Below is a small trained network, with its code and all its weights. Each question gives an input and a class and asks what happens when units are switched off, that is, made to give their printed mean instead of their output.

import numpy as np


def w(rows, s, z=0):
    codes = np.array(rows[::2]) - 128.0
    scale = np.full(codes.shape[1], s)
    scale[-1] = z or s
    return codes * scale


def f(y):
    return y / 2 * (1 + np.tanh(0.7978845608 * (y + 0.044715 * y**3)))


def log_softmax(a):
    a = a - a.max(-1, keepdims=True)
    return a - np.log(np.exp(a).sum(-1, keepdims=True))


def net(x, mask):
    res = np.array(x, float).reshape(1, 4) / 4 @ E
    y = f(res @ A[0][:, :-1].T + A[0][:, -1])
    res = res + np.where(mask, y, B[0][:, -1]) @ B[0][:, :-1]
    return log_softmax(res[-1] @ U[:, :-1].T + U[:, -1])


A, B = {}, {}
E = w([
[151,134,205,18,184,117,173],'x0',
[38,167,63,69,199,168,63],'x1',
[92,254,107,132,83,64,166],'x2',
[161,126,48,39,19,117,89],'x3',
],0.0084)
A[0] = w([
[90,71,99,160,114,151,135,12],'n0',
[198,128,200,171,59,74,201,104],'n1',
[88,118,194,250,191,149,189,141],'n2',
[98,109,69,228,94,104,35,149],'n3',
[21,151,60,117,189,174,74,112],'n4',
[180,121,93,75,26,185,123,65],'n5',
[165,101,204,2,149,21,171,185],'n6',
[213,107,167,166,74,175,168,91],'n7',
[82,176,122,149,164,78,189,122],'n8',
[121,88,72,239,68,109,121,171],'n9',
[165,102,152,70,145,103,186,254],'n10',
[82,225,151,144,50,57,172,94],'n11',
[139,63,141,119,162,173,106,63],'n12',
[164,130,78,68,69,166,126,30],'n13',
[79,70,115,147,94,157,117,24],'n14',
[161,120,74,80,52,115,127,58],'n15',
[81,145,127,39,180,172,80,155],'n16',
[118,26,132,93,154,170,124,32],'n17',
[65,173,72,91,169,176,102,28],'n18',
[155,33,70,141,167,181,90,178],'n19',
[47,196,74,106,129,60,189,105],'n20',
],0.0096,0.0034)
B[0] = w([
[161,173,127,188,159,128,80,140],'n0',
[118,57,137,153,88,85,230,253],'n1',
[171,199,233,2,94,199,107,239],'n2',
[89,179,150,146,230,50,95,251],'n3',
[33,106,200,99,57,93,219,248],'n4',
[84,165,235,58,145,219,140,217],'n5',
[128,226,102,201,215,33,102,254],'n6',
[100,41,129,144,51,66,155,210],'n7',
[208,130,123,152,124,214,92,177],'n8',
[53,187,137,137,230,41,116,252],'n9',
[127,174,87,128,137,63,106,209],'n10',
[170,51,111,220,135,204,80,232],'n11',
[195,80,90,186,139,187,77,171],'n12',
[249,175,188,105,141,200,107,186],'n13',
[169,135,114,165,166,117,95,143],'n14',
[171,155,224,95,109,167,132,205],'n15',
[66,119,161,171,141,79,186,218],'n16',
[192,58,108,200,193,181,68,182],'n17',
[118,67,188,167,49,60,158,200],'n18',
[184,63,92,173,85,127,100,220],'n19',
[169,95,54,237,119,206,79,211],'n20',
],0.0086,0.0087)
U = w([
[98,75,166,138,51,74,221,198],'0',
[204,79,59,226,142,251,44,116],'1',
[174,227,251,2,136,244,104,97],'2',
[111,213,113,136,232,36,86,3],'3',
[89,164,84,59,112,66,135,129],'4',
],0.0081,0.005)

Each question gives the input, the list of numbers given to net, and the class t.
The units are the neurons (one row each of A and B). Each row of codes is followed by its name. A weight is (code - 128) times the scale printed after its matrix; where a second scale follows, it is the last column's (A, B and U).
mask holds one flag per neuron, in row order. A switched-off neuron (its flag False) gives its mean, the last column of its row in B, instead of its output. The means were averaged over made-up inputs and are rounded, as every weight is.
A unit's drop is (log p(t) with every unit on - log p(t) with that unit switched off) / (log p(t) with every unit on - log p(t) with every unit switched off).
most important unit: the unit with the biggest drop
top k neurons: the k neurons with the biggest drops, biggest first
drop when u is switched off: that unit's drop, to one decimal
input [-6,-4,7,-3], class 1: top neuron : [n11]
input [-4,3,5,0], class 1: top 3 neurons : [n20, n11, n6]
input [-7,-2,-5,-1], class 3: top 2 neurons : [n9, n3]
input [1,8,-8,3], class 0: top 3 neurons : [n4, n16, n18]
input [-5,6,4,0], class 0: top 3 neurons : [n4, n18, n6]
input [3,4,-2,4], class 0: top 3 neurons : [n2, n16, n3]
input [8,5,-8,-7], class 1: top 2 neurons : [n17, n12]
input [8,-3,-8,8], class 1: top 2 neurons : [n17, n2]
input [-4,-5,7,6], class 1: top 4 neurons : [n11, n20, n2, n4]
input [-6,-1,8,-8], class 1: top 2 neurons : [n11, n20]
input [6,-1,-1,-6], class 2: top 3 neurons : [n2, n9, n3]
input [-6,1,4,7], class 2: top 2 neurons : [n5, n15]
input [5,8,1,-3], class 0: drop when n4 is switched off : 0.0
input [8,-6,-4,-1], class 3: most important unit : n6
input [5,-1,3,-5], class 2: drop when n5 is switched off : -0.1
input [-2,-1,2,0], class 4: drop when n17 is switched off : 0.6
